In the rows, 128 means zero.
Each row has a class, written after it.
149 123 110 134 163 131  97 159 141 116 151 131 115 139 151 123 120 165 124 129 172 109  79 142 132 119 104 119 128 109 108 134 150 137 114 118 124  94 141 130 120 116 136 113 147 128 128 181 135 128 132 120 173
rud
144 114 147 137 143 128  83 137 113 160 115 136 130 139 132 139 146 141 141  80  92 112 113 134 153 145 128 167 137 173 119 131 166 139 145 152 123 133 131 136 114 136 111 120 133 114 121 134 119 109 158 153 137
sizog
155 122 119 122 104 108 113 131  97 111 146 173 106 129 139 137 137 134 169 136  67 140  98 149 120 149 118 153 108 152 126 139 126 105 145 134 114 111 126 119 122 128 130  95 155 123 120 114 143 107  67 194  94
zet
145 110 139 115 130 131  88 144 158 132 125 137 144 144 115 107 148 120 133  82 173  97 126 131 121 119 131 143 136 112 113 115 160 163 152 108 124 130 145 105 130 135 140 124 111 136 130 162 172 155 110 117 147
vama
109 129 107 136  90 111  95 129 121 115  98 119 103 129 151 113 114 124 169 167 114 101 129 131 104 124 133  96 107 126 116 121 125  95 115 142 119 114 121  92 141 123 147 143 114 131 121  93 156 146 116 124  76
voni
141 119 101 137 159 121 108 164 132 117 144 122 135 145 157 102 123 167 128 141 190 112  83 150 121 114 122 109 125 101 100 151 156 122 127 107 122  94 126 137 115 111 128 119 130 125 130 164 148 130 124 112 187
zugo
138 129 142 144 138 110  58 138  97 149 122 153 129 135 140 128 147 138 127  98  89 114  95 162 144 159 131 172 140 185 127 135 151 127 149 146 126 140 127 124 108 138 102 133 130 128 115 122 138 116 140 139 141
zugo
140 124 137 125 126 116  30 143 104 145 128 141 127 129 129 122 141 137 141 100 108 117 106 138 153 152 122 161 118 151 116 142 158 122 146 157 113 121 141 124 120 143 116 130 127 110 127 123 124 127 155 129 120
deri
124 141 110 124  83 122  78 128 128 120 115 144 100 138 139 126 102 136 162 184 102 101 105 145  87 135 130 103 115 119 131 121 120 105 122 147 115 133 121  98 124 132 145 141 107 134 123  91 149 128 120 109  90
sez
130 127 107 115  85 114  87 120 114 122 113 140  98 138 138 133 112 128 152 174  96 107 116 150  98 122 131  97 109 136 129 110 126 101 127 152 124 137 112 100 122 121 153 136 117 154 115  95 132 116 133 100  93
zet
151 109 136 120 136 125 103 158 151 137 113 139 120 164 119 112 164 127 138 104 165 103  88 157 123 115 142 126 139 129 108 136 167 145 170 112 125 130 134 109 115 130 121 122 125 135 123 158 170 143  95 122 148
zugo
146 115 144 125 126 128  61 130 116 161 128 131 130 138 123 132 146 135 131  80 109 107 102 144 153 148 123 165 134 170 121 131 163 131 133 151 119 129 133 126 111 145 118 118 121 115 121 133 115 124 155 140 125
deri
153 120 119 119 113 123 103 133 113 105 140 173 113 134 152 146 143 142 161  98  88 133  99 141 118 152 101 166 114 140 125 124 114 116 148 133 117 106 135 121 121 124 116  82 141 129 116 124 153 107  52 188 113
gadim
146 128 128 136  98 105  89 144 112  97 137 173 102 131 135 128 132 143 172 115  71 140 103 153 124 153 106 155 124 152 132 136 125 101 147 122 111 112 123 116 125 131 134 101 142 130 121 119 145 126  57 193 108
vama
142 129  98 131 163 120  89 171 138 113 143 134 135 138 152  96 110 161 127 121 188  99  93 142 121 121 116 109 137 105 107 133 157 134 120  92 127  77 136 131 112 114 136 112 127 134 127 171 145 129 117 112 186
vama
146 134 134 134 144 120  55 148  99 140 129 161 134 134 124 124 146 128 132  79  93 110 104 165 155 150 134 164 135 176 120 125 155 141 133 128 127 129 136 123 104 145 103 127 139 133 108 120 121 116 144 147 137
Kule
143 115 144 139 125 116  39 142 107 139 114 137 130 129 133 124 148 137 134 104 107 122 107 149 149 154 122 158 128 161 117 142 155 111 152 153 113 145 125 132 122 126 102 135 129 112 126 125 137 129 152 133 132
zugo
153 124 117 130 150 131 101 162 124 113 156 137 123 144 154 113 126 159 137 115 169 112  81 148 129 117 104 119 140 110 112 142 159 125 118 112 124  81 134 124 123 112 131 118 142 136 132 175 145 115 119 128 168
Bopep
156 102 149 127 130 136 102 135 156 135 108 128 133 146 121 127 159 113 127 102 161 114 104 152 123 124 144 141 138 131 114 141 159 159 165 123 119 134 145 115 119 136 118 118 115 129 134 150 156 155 110 110 144
zugo
159 105 154 116 132 153  98 139 152 140 121 144 137 144 120 130 151 117 133  89 163  98 101 142 121 135 143 145 139 127 118 139 163 172 154 120 113 123 164 115 120 154 112 115 115 121 134 150 158 146 110 120 145
sez
155 117 144 136 132 126  72 136 104 157 127 149 134 134 124 132 144 135 133  81 101 108 110 145 144 143 122 166 131 172 125 131 167 132 141 147 123 143 126 133 113 134 117 119 140 118 122 137 119 108 160 149 125
zet
138 113 140 136 136 134  66 140 114 147 112 129 137 124 134 132 144 138 130  66 106 108 110 145 150 145 128 172 143 187 120 130 165 114 136 144 120 130 126 124 111 150 101 123 135 112 113 133 120 118 151 156 131
voni
144 124 117 140 152 120  76 168 126 120 146 141 127 140 160 131 119 164 137 130 185 104  72 151 129 119  98 111 124 101 115 143 149 136 125 110 126  89 148 129 128 106 133 114 128 136 123 178 151 140 114 136 164
gadim
140 114 152 137 137 134  72 130 115 160 118 135 145 141 126 139 142 137 139  81  97 107 116 148 143 137 131 162 138 171 123 132 166 122 137 138 123 136 129 135 110 144 116 125 132 115 114 137 113 112 162 153 143
sutu
158 109 153 133 119 135  73 151 162 131 107 143 131 142 110 122 148 117 145  85 164  99 104 156 134 129 129 137 151 127 124 137 168 160 158 107 112 115 156 112 127 147 128 125 100 137 133 160 155 162 118 112 138
vama
113 128 100 116  93 106  91 122 124 128 114 118  98 151 145 113 113 121 169 175 108 100 131 132 101 123 141  91 104 116 114 120 120 106 111 146 122 104 127  95 133 126 158 135 106 141 134  87 149 134 116 112  84
deri
135 115 102 119 165 132  76 169 132 133 145 128 128 149 148 102 108 165 122 131 172 101  93 145 128 107 118 105 138 105 114 121 157 124 128  91 137  98 132 129 103 110 143 101 141 154 120 171 112 105 123 129 192
vama
145 129 117 145 152 117  67 172 129 114 149 139 127 139 146 109 113 164 134 119 169 101  85 146 126 123 100 120 142 109 117 137 160 131 124 103 125  88 139 122 122 111 146 120 131 144 128 178 141 134 123 122 176
vama
142 130 110 138 146 117  65 173 129 111 148 142 121 137 146 109 113 164 133 124 172 106  76 153 134 128  96 116 146 114 124 137 155 137 119 108 130  90 140 127 120 111 142 120 126 136 122 181 143 138 117 120 173
vama
149 113 112 127 118 130 116 136 108  98 136 159 114 121 142 136 146 140 159  96  91 134 102 135 111 146 112 166 125 154 119 129 121  96 142 137 115 109 126 112 129 135 114  88 155 115 118 118 148 108  61 180 120
voni
155 124 122 133 153 121  96 169 126 115 144 135 114 143 141 124 118 168 142 132 162 113  72 142 131 118 107 114 126 106 105 151 159 139 122 119 124  95 142 134 122 110 134 117 131 130 122 178 143 126 125 128 173
sizog
146 131 146 139 149 116  73 141 102 155 119 151 126 138 128 134 143 141 139  93  87 105 101 145 147 146 137 170 134 180 119 130 155 139 134 144 128 130 137 133 107 135 105 128 126 128 112 131 138 106 150 149 138
sizog
144 113 138 110 140 128  82 156 156 143 117 139 129 160 114 103 154 126 135  84 168  92 103 143 132 124 140 127 149 130 110 120 174 156 170  93 128 115 137 105 113 137 132 118 123 142 119 160 156 141  96 125 150
vama
160 118 124 129 102 113 117 138 107 108 144 165 106 133 153 129 140 137 164 118  84 134 101 155 115 147  95 157 116 139 120 139 128 102 125 134 104 104 118 116 128 122 120 104 156 133 128 120 149 108  63 189 108
Bopep
161 134 137 131 142 115  61 143  97 149 131 169 128 127 129 130 141 132 126  93  86 103  96 151 143 155 126 169 133 184 122 133 154 139 136 144 126 129 133 129 105 137 110 128 134 126 112 127 143 109 150 141 125
zet
147 124 136 131 135 129  28 146 103 137 127 147 128 124 119 120 145 132 138  91 107 121 111 152 159 149 122 151 113 158 115 138 156 125 147 142 111 131 143 124 121 140 103 123 139 124 116 113 116 123 153 142 115
Kule
157 113 142 131 135 122  72 136 107 160 126 147 143 133 123 130 142 136 128  88 103 105 108 144 145 144 125 163 132 172 120 130 165 128 135 143 124 138 120 132 112 135 116 118 141 119 119 140 123 112 169 153 129
zet
152 117 138 114 132 132  82 151 157 146 118 141 127 162 125 128 156 133 144  90 179  91 101 147 131 116 141 131 130 120 109 124 168 160 169 100 122 123 145 113 117 136 122 107 117 134 119 163 159 138  92 142 149
gadim
126 131 116 131  81 108  86 124 121 113 101 132  97 145 144 119 117 132 155 181 103 116 106 156  97 131 124 104 118 118 128 124 122  92 136 155 119 144 105  97 127 120 144 145 111 142 121  95 144 137 121  97  98
zugo
157 100 165 128 133 147  91 140 159 135 114 141 140 139 110 134 157 116 148  89 164  96 108 146 129 124 138 146 133 113 113 149 168 167 160 111 110 115 163 124 125 154 121 134 112 122 129 158 160 161 118 118 136
sutu
128 126 112 127  94 108 104 121 119 125 116 136 102 138 145 112 116 127 169 179 107  97 126 133 102 122 127  92 100 115 120 123 128 101 120 142 121 113 122 103 140 116 158 140 118 148 131 100 158 128 125 122  79
zet
166 114 117 124 109 107 106 138 101 108 147 174 109 123 142 135 139 139 163 129  85 132  98 151 113 147  97 153 105 137 116 143 131 114 134 142 104 115 125 118 130 125 130  97 158 128 125 124 154 106  70 184 103
zet
150 130 138 131 139 116  63 143  95 157 130 164 133 132 131 132 142 132 134  96  89 103  95 153 146 151 127 167 135 181 123 130 156 137 137 141 130 126 132 131 105 133 112 134 131 130 113 130 139 107 153 136 127
zet
151 122 123 125 105 116 104 140 108 102 146 170 108 140 129 135 139 131 173 118  68 143  98 160 129 152 117 152 109 142 126 135 129 105 150 127 110 108 133 110 128 135 123  96 154 130 116 106 134 121  58 195  91
Kule
140 133 102 135 157 118  79 178 141 112 142 136 141 139 151 101 107 168 139 117 177 107  85 147 120 122 109 108 137 111 109 146 155 133 120  94 124  83 137 130 111 116 142 117 128 137 131 167 146 132 124 113 179
vama
146 120 112 133 164 133 103 149 134 112 154 129 118 137 149 125 121 164 127 135 178 110  77 150 129 116 111 116 128 112 107 134 150 129 113 114 124  90 140 128 119 118 131 116 144 131 129 176 129 125 133 120 170
rud
143 123 124 131  97 109  94 137 106 102 139 169 105 136 144 155 137 139 176 121  88 143  98 155 119 148 110 149 108 142 128 136 122 105 151 128 108 108 132 111 134 128 122  92 139 125 116 123 150 121  48 207  94
gadim
141 128 136 135 123 121  14 153 108 134 113 152 128 124 130 116 135 136 139  85 101 115 109 143 149 159 111 156 139 163 125 132 153 124 146 142 117 126 136 128 116 131 111 126 124 119 121 124 128 123 148 126 130
vama
153 105 147 114 127 139 110 134 151 140 126 135 147 153 123 117 151 112 137  91 170 103 122 131 115 118 142 141 127 108 110 122 160 140 146 110 119 126 141 102 136 133 128 131 123 131 139 155 172 149 118 125 141
Bopep
146 130 102 128 164 132 102 168 132 120 151 137 142 136 155 104 110 165 128 136 182  93  88 132 115 128 127 112 127 103 102 147 157 141 110 100 118  79 143 138 112 123 118 114 130 115 133 157 153 118 126 118 184
sez
146 128 103 132 161 133  96 171 136 105 139 124 138 129 157 103 115 161 133 113 188 100  80 139 121 119 120 116 128 109  98 148 155 126 116 100 122  85 141 132 119 127 120 119 133 109 123 162 151 136 122 116 181
voni
122 129 104 118  87 125  90 120 127 118 107 127  90 139 150 135 110 120 166 167  97 111 132 142 103 125 140  86 121 124 111 116 123  81 104 123 111 118 109 104 122 114 144 143 114 155 125  84 145 107 120 118 104
Bopep
166 114 121 122 107 106 110 139 103 109 143 175 115 130 141 127 142 139 166 126  86 130  96 148 115 148  96 156 107 136 114 142 132 119 142 141 108 111 120 121 127 124 129 100 156 124 125 123 152 108  73 179 101
zet
155 101 159 122 133 149  99 140 163 144 110 134 140 149 110 130 155 111 145  91 163 101 111 144 125 115 143 137 132 114 111 146 165 167 158 108 113 115 164 123 126 152 122 127 114 118 128 156 152 155 121 113 140
sutu
151 123 110 119 125 125 125 130 114 108 141 170 103 131 144 142 145 148 151 113  82 138  97 136 122 154 108 154 117 154 117 119 121 105 141 136 118 116 121 116 119 129 118  91 158 126 119 120 142  96  71 172 124
rud
145 122 126 139 159 123 102 173 127 119 145 129 117 144 144 122 124 167 136 128 165 110  76 132 134 114 102 116 133 103 112 153 164 151 125 121 130  86 145 133 127 108 129 124 132 135 130 180 149 126 124 116 167
sizog
149 115 114 124 154 140  86 161 123 133 149 134 126 145 154 114 115 158 131 135 166 107  83 147 129 108 112 116 126  95 111 130 158 109 122  99 125  93 133 128 110 109 131 115 143 152 124 170 124 101 133 135 175
Bopep
142 120 118 129 106 114 116 129 118 105 143 162  99 132 139 146 141 143 165 136  70 144  94 149 121 152 111 155 115 149 121 140 120 103 134 136 113 118 119 117 122 133 124  99 155 117 120 114 140 117  70 193 101
rud
112 125 108 122  91 127  95 119 142 121 112 124  91 137 137 138 103 132 174 180  99  95 130 143 102 119 142  85 108 115 117 119 119  93 101 123 112 118 123 112 130 126 151 144 110 143 117  86 147 123 115 117  94
sutu
145 101 134 123 124 133 114 133 150 137 121 131 147 146 121 119 162 115 126 108 172 111 116 137 109 118 140 139 128 112 110 128 153 151 152 120 126 148 136 105 130 129 124 127 113 130 135 153 174 157 109 114 153
zugo
128 133 121 129  95 113  77 134 125 120 103 132  86 141 133 131 112 139 178 170  94 105 104 142 104 125 122  99 112 116 125 125 125 113 130 156 116 133 131 102 130 124 150 143 111 147 118 103 149 121 123 107  82
sizog
156 111 128 126 104 114 106 136 114 109 139 166 112 127 136 136 137 146 167 125  84 125 103 154 115 147 102 156 112 134 115 146 133 112 124 137 105 111 127 123 126 137 125 101 150 117 116 125 144 117  70 184 111
sutu
149 104 138 122 138 136  95 148 150 128 112 133 148 138 124 115 153 120 139  89 179  92 121 129 121 112 140 148 126 112 101 122 161 154 151 112 117 134 144 106 138 145 124 135 117 118 132 155 179 157 116 126 147
voni
152 115 127 129 111 109 101 137 117 111 133 163 119 131 138 134 141 143 171 123  87 127 104 152 115 145 101 153 113 138 113 143 131 119 129 132 106 110 127 122 128 132 127 108 151 117 120 127 151 116  70 181 113
sutu
155 120 114 118 120 128 131 128 112 109 144 171 103 131 145 141 143 143 149 114  80 140  96 140 120 152 103 160 119 144 117 122 123 110 137 140 119 114 120 118 119 132 117  89 155 118 119 125 135  99  70 176 125
rud
137 111 110 119 166 142  82 162 136 139 155 128 132 149 142 116 116 170 128 145 170  97  88 144 126  98 121 114 122  96 111 134 164 129 131  99 132 101 141 138 110 122 135 114 141 136 115 171 118 104 132 131 187
sutu
138 119 139 140 129 131  67 144 114 152 111 130 138 129 135 130 143 137 136  67 107 103 110 147 147 141 133 167 145 185 118 127 168 118 136 140 122 136 123 125 114 146 105 123 135 103 113 134 118 124 155 150 142
voni
144 116 111 144 152 132  87 173 124 106 145 131 124 128 154 123 120 166 137 114 180 100  74 143 129 118 103 120 134 114 106 142 158 124 119 114 123  93 139 128 129 112 132 122 138 125 120 169 146 140 124 124 175
voni
123 135 106 114  84 115  75 127 125 125 116 130  93 150 135 125 117 124 165 166 103 109 110 145  97 124 130 106 109 118 129 117 125 103 132 152 121 127 127  93 121 134 156 139 106 142 125  97 135 133 114 103  88
deri
121 136 111 117  80 108  62 130 130 118 114 131  91 139 128 124 115 127 166 172 101 106 107 147  98 122 126 102 111 120 128 120 120 107 125 154 120 128 126  89 123 132 158 141 109 149 126  99 140 136 119  98  76
deri
141 115 124 135 157 132  98 163 133 118 154 129 134 143 144 123 118 168 137 129 174 100  84 143 120 110 107 113 127 100 113 147 161 131 122 113 129  86 141 135 125 115 139 123 137 124 125 176 143 133 124 120 168
sutu
141 119 101 131 158 119 103 161 129 114 142 126 139 142 158 108 120 160 128 140 183 118  90 147 121 119 130 117 122 103 100 147 156 125 131 108 121  89 132 132 113 114 126 117 132 119 133 164 147 130 119 113 183
zugo
151 118 116 109 115 122 116 127 110 114 151 159 112 140 132 132 149 137 159 110  87 137  93 137 117 147 110 164 117 142 119 129 119 115 143 141 115  96 131 106 122 133 125  84 147 129 126 115 142 101  58 169 103
deri
122 129 112 125  89 104  80 122 127 120 113 121 100 141 138 115 116 120 170 176 108 100 123 130 102 134 133  95 105 110 115 133 120 106 114 147 114 104 130  94 138 129 156 139 105 138 137  86 156 145 119 112  71
deri
142 119 132 127 123 117  26 144 106 149 127 137 129 127 125 123 143 138 140  97 113 114 104 138 149 150 120 156 116 155 113 145 159 118 137 157 111 124 142 122 122 140 114 126 125 111 127 124 126 127 158 130 118
deri
144 113 102 113 162 131  69 160 131 139 160 128 128 147 144 115 117 163 128 137 176  98  77 139 125 111 115 121 116  94 104 128 159 128 127 110 125  93 146 125 112 116 138 106 136 137 129 167 124 108 123 123 173
deri
140 121 136 122 124 122  24 145 108 147 131 134 126 125 127 126 143 135 138 100 110 116 105 140 157 146 121 155 116 154 114 145 160 128 137 154 108 121 149 122 122 141 111 128 120 119 127 121 129 123 156 128 117
deri
153 103 149 127 131 147  94 148 155 128 100 129 135 131 124 127 160 108 139  75 166 101 102 144 131 121 142 142 139 136 111 141 167 154 156 116 112 119 163 112 126 153 112 126 116 117 125 150 161 163 117 115 137
voni
154 102 144 120 131 125  92 152 156 143 107 135 124 164 117 109 165 125 135 105 167  95  95 151 117 118 146 129 135 123 107 130 170 145 177 109 124 132 131 110 116 131 116 119 122 135 127 158 165 145  94 121 151
zugo
121 128 109 128  81 112  78 129 119 112 102 131  91 141 144 126 119 133 160 180  98 117 109 158  99 126 125  98 119 123 127 123 119  90 135 156 118 145 107  97 123 118 146 143 115 150 121  91 143 128 120  97  96
zugo
141 122 104 135 159 123 106 157 130 112 142 125 137 142 157 107 121 166 129 142 181 120  83 147 121 120 118 111 125 104 100 155 148 125 125 108 124  92 128 135 113 110 125 120 127 126 134 158 151 124 121 110 175
zugo
156 109 128 124 107 113 111 137 113 112 135 167 121 131 140 137 140 142 168 126  87 125 100 154 113 149 101 152 114 132 114 143 132 113 132 133 105 109 124 122 130 136 122 108 146 118 118 123 151 119  70 183 116
sutu
146 117 132 127 102 111 106 135 112 108 132 170 111 141 130 141 139 140 187 133  72 136  98 156 120 148 120 157 114 142 123 146 126  96 149 129 109 110 126 121 123 137 131 107 150 115 114 115 143 122  64 199 100
sutu
158 130 139 136 132 115  62 148  97 149 130 165 134 125 127 129 142 135 133  89  89 101  96 153 141 150 124 163 132 182 123 135 157 136 132 140 125 133 132 132 107 135 110 130 132 131 115 130 139 110 158 138 131
zet
136 111 136 136 130 133  69 143 111 153 112 128 134 133 134 137 146 136 132  64 105 108 113 141 149 142 130 166 144 190 119 126 167 119 141 146 123 135 122 123 115 146 109 123 131 104 111 134 120 124 153 152 137
voni
132 134 114 127  74 120  85 128 120 116 105 143  95 140 144 122 116 124 164 163  99 110 112 155  95 126 123 100 119 124 129 116 123  87 115 144 117 127 111  92 127 122 142 142 116 154 122  96 140 125 129 108  92
Bopep
124 137 109 125  84 120  68 129 118 111 112 150 100 134 138 121 109 134 165 176 107  98 108 144  91 142 126 106 114 121 131 116 121 108 126 150 114 133 124  98 124 133 140 145 109 136 119  93 148 124 122 104  93
sez
146 102 142 121 130 130  99 133 152 137 122 128 146 142 118 116 159 118 131 103 180 110 113 131 114 125 137 140 122 102 103 130 156 149 161 119 118 148 139 105 137 128 128 128 118 124 134 159 181 158 107 116 148
zugo
108 130 101 126  92 116  78 128 137 117 107 126  94 129 142 132  99 126 157 166 100 101 136 142 101 128 137  82 129 129 124 106 119  93 105 117 119 117 116 102 126 117 153 138 104 162 124  88 142 124 115 106 109
vama
151 120 106 115 161 141  71 166 130 119 162 136 126 137 139 113 111 160 122 135 164 112  83 151 139 114 114 112 111  92 109 129 161 128 131  98 123 103 148 128 113 119 128 104 146 146 115 158 111 110 122 134 171
Kule
142 121 122 137 150 125  85 164 134 115 149 133 131 141 137 121 120 168 137 133 169 104  83 147 124 111 113 110 130 109 109 149 157 136 119 107 126  91 137 135 128 117 134 122 140 122 123 172 137 131 131 118 175
sutu
114 135 114 128  90 102  77 125 121 120 104 133 103 142 158 129 109 128 171 176 111 102 132 140 104 128 130  91 106 114 126 116 109 111 119 138 125 113 126 101 137 118 147 133 106 144 129  97 155 140 106 130  83
gadim
128 131 111 123  84 122  87 124 128 113 112 131  88 138 150 138 103 126 164 170  93 102 122 146 105 131 139  93 121 124 122 117 123  81 102 126 111 118 112 107 123 117 141 146 110 149 125  82 150 119 122 114 100
Bopep
161 121 126 126 121 119 132 134 113 109 135 168 101 133 133 133 146 147 164 111  79 141 102 129 118 151 103 165 114 141 120 139 124 116 148 147 116 117 128 122 126 129 120  92 149 126 121 128 149 104  63 188 114
sizog
117 136 110 125  85 110  59 129 124 122 103 142 103 141 148 142 114 131 168 165 112 104 116 151 100 124 126  98 111 120 126 110 117 112 132 139 123 134 125  97 127 122 148 137 106 150 116 102 144 132 115 114  95
gadim
141 139 143 139 134 107  35 151 106 140 117 161 134 128 130 120 133 138 130  75  87 105 101 155 149 165 121 166 151 191 129 126 155 135 139 134 126 122 132 119 108 141 113 133 122 133 110 129 139 124 146 133 135
vama
139 136 118 130  73 117  82 128 124 110 111 143  87 141 139 127 114 131 165 161  88 109 112 147  98 129 122 103 120 126 131 124 125  84 122 145 116 125 115  96 125 124 153 142 117 150 120  98 136 125 129 106  90
Bopep
116 135 102 120  86 119  69 124 134 113 104 127  89 133 141 135  93 127 164 165  95 103 132 143 110 141 135  89 128 129 125 107 119  95 106 120 111 122 120 104 121 121 153 139  99 154 120  82 144 120 108 108  99
vama
148 112 131 119 132 134  89 164 154 129 108 131 129 151 122 108 156 130 148  82 167  91 100 143 123 110 146 139 131 130 102 135 177 140 161 107 119 121 144 107 117 146 121 121 126 120 118 157 163 145 105 133 143
voni
144 123 110 139 160 130  97 156 132 113 154 130 119 134 153 124 123 165 129 139 177 109  73 143 130 118  99 115 131 102 109 139 149 138 109 117 129  94 142 130 120 110 138 119 145 129 129 180 134 129 134 112 171
rud
144 127 110 122 161 133  93 168 129 119 161 135 128 143 153 109 112 167 129 126 173 102  83 139 122 121 109 117 135 106 106 145 160 137 113 118 126  93 142 132 119 118 132 116 139 117 132 175 149 119 124 132 185
sez
140 116 104 114 156 130  75 166 135 133 159 132 120 145 139 114 112 162 127 135 172 100  77 142 125 109 117 117 115  94 107 130 159 123 122 107 130  90 145 126 111 118 140 112 133 140 126 171 123 118 126 124 172
deri
